Below is a small trained network, with its code and all its weights. Each question gives an input and a class and asks what happens when units are switched off, that is, made to give their printed mean instead of their output.

import numpy as np


def w(rows, s, z=0):
    codes = np.array(rows[::2]) - 128.0
    scale = np.full(codes.shape[1], s)
    scale[-1] = z or s
    return codes * scale


def f(y):
    return y / 2 * (1 + np.tanh(0.7978845608 * (y + 0.044715 * y**3)))


def log_softmax(a):
    a = a - a.max(-1, keepdims=True)
    return a - np.log(np.exp(a).sum(-1, keepdims=True))


def net(x, mask):
    res = np.array(x, float).reshape(1, 6) / 4 @ E
    y = f(res @ A[0][:, :-1].T + A[0][:, -1])
    res = res + np.where(mask, y, B[0][:, -1]) @ B[0][:, :-1]
    return log_softmax(res[-1] @ U[:, :-1].T + U[:, -1])


A, B = {}, {}
E = w([
[208,84,29,76,13,167,82],'x0',
[41,102,53,164,86,79,207],'x1',
[89,125,142,77,126,106,105],'x2',
[74,221,147,116,52,211,192],'x3',
[135,123,153,107,122,124,134],'x4',
[134,139,70,17,253,164,225],'x5',
],0.0054)
A[0] = w([
[131,152,93,114,132,122,144,251],'n1',
[163,95,60,92,59,164,136,47],'n2',
[129,133,142,183,64,72,86,63],'n3',
[115,127,182,162,57,70,74,102],'n4',
[78,74,65,162,99,81,196,173],'n5',
[140,99,138,72,151,159,183,69],'n6',
[165,73,73,113,101,151,104,72],'n7',
[187,97,116,147,178,7,109,28],'n8',
[166,102,164,69,152,150,164,220],'n9',
[183,75,95,52,53,118,135,59],'n10',
[166,105,78,89,88,162,87,72],'n11',
[178,65,119,124,185,45,59,109],'n12',
[220,155,217,79,157,190,64,227],'n13',
[123,139,167,176,75,90,94,77],'n14',
[116,139,204,174,168,52,176,114],'n15',
[117,149,43,71,183,135,140,114],'n16',
[81,107,183,156,183,123,132,52],'n17',
[159,78,45,100,86,140,99,50],'n18',
[157,1,116,121,180,60,117,56],'n19',
],0.0076,0.003)
B[0] = w([
[131,115,82,139,76,68,124,188],'n1',
[64,82,212,143,193,206,169,179],'n2',
[160,169,98,45,149,191,79,175],'n3',
[199,185,46,44,135,161,73,193],'n4',
[127,42,76,194,123,82,112,215],'n5',
[159,169,91,90,123,146,100,156],'n6',
[78,112,187,140,157,173,149,162],'n7',
[145,212,195,91,65,193,198,174],'n8',
[164,102,74,125,110,74,68,196],'n9',
[103,66,199,177,212,212,111,183],'n10',
[52,86,171,188,185,190,160,172],'n11',
[153,130,206,132,46,62,198,212],'n12',
[76,49,105,216,86,37,119,252],'n13',
[182,176,54,66,142,183,90,165],'n14',
[79,113,158,148,255,179,96,198],'n15',
[202,164,42,47,95,153,68,194],'n16',
[75,134,187,125,200,173,86,155],'n17',
[59,122,191,151,195,206,109,176],'n18',
[169,219,191,35,73,129,169,190],'n19',
],0.0061,0.005)
U = w([
[137,102,107,148,152,77,114,255],'0',
[52,111,214,164,249,181,143,39],'1',
[151,135,102,149,114,76,135,236],'2',
[159,206,167,93,66,119,224,176],'3',
[230,200,22,64,140,131,55,19],'4',
[95,52,85,202,102,2,117,89],'5',
],0.006,0.0036)

Each question gives the input, the list of numbers given to net, and the class t.
The units are the neurons (one row each of A and B). Each row of codes is followed by its name. A weight is (code - 128) times the scale printed after its matrix; where a second scale follows, it is the last column's (A, B and U).
mask holds one flag per neuron, in row order. A switched-off neuron (its flag False) gives its mean, the last column of its row in B, instead of its output. The means were averaged over made-up inputs and are rounded, as every weight is.
A unit's drop is (log p(t) with every unit on - log p(t) with that unit switched off) / (log p(t) with every unit on - log p(t) with every unit switched off).
The circuit of an input: a set's keep is (log p(t) with only the set's units on - log p(t) with every unit switched off) / (log p(t) with every unit on - log p(t) with every unit switched off). Starting from the 12 units with the biggest drops (on a tie, the unit counted first), units are removed one at a time, each time the one whose removal leaves the highest keep (on an exact tie, the one counted first), for as long as the keep stays at least 0.8.
circuit, biggest first: the units of the circuit, biggest drop first
most important unit: the unit with the biggest drop
top k neurons: the k neurons with the biggest drops, biggest first
drop when u is switched off: that unit's drop, to one decimal
input [7,-8,-5,5,2,5], class 5: circuit, biggest first	n13
input [-6,7,0,6,5,-8], class 4: circuit, biggest first	n4, n14, n3
input [3,5,0,-2,1,-7], class 4: circuit, biggest first	n4, n3
input [2,-6,-2,6,5,-7], class 4: top 4 neurons	n4, n14, n3, n12
input [-4,-5,0,2,-1,-7], class 4: circuit, biggest first	n4, n14
input [-5,0,-5,-8,-4,-7], class 3: top 3 neurons	n8, n12, n19
input [-4,-2,2,-7,4,-7], class 3: circuit, biggest first	n12, n8, n19
input [4,-1,2,-7,3,7], class 3: circuit, biggest first	n19, n12
input [5,3,-5,0,7,-8], class 4: circuit, biggest first	n4, n3
input [0,-3,-4,0,2,-6], class 4: top 3 neurons	n4, n14, n3
input [-4,8,0,6,4,7], class 5: circuit, biggest first	n5, n1
input [8,2,7,-8,5,2], class 1: circuit, biggest first	n10, n18
input [-3,6,1,-8,7,4], class 3: circuit, biggest first	n19, n8
input [-6,1,-7,-6,5,8], class 4: most important unit	n16
input [-7,-8,0,-5,-1,6], class 5: top 2 neurons	n13, n9
input [3,6,5,-7,5,-8], class 4: top 4 neurons	n4, n3, n14, n13
input [8,0,1,6,2,4], class 1: top 2 neurons	n2, n10
input [7,5,-5,-6,-3,-2], class 1: drop when n18 is switched off	0.2
input [7,0,-5,3,-3,-2], class 1: drop when n2 is switched off	0.1
input [8,-6,5,-8,6,2], class 1: most important unit	n10
input [-3,-7,3,2,1,-3], class 5: drop when n5 is switched off	-0.1
input [-3,-8,-7,6,1,1], class 5: drop when n9 is switched off	0.0
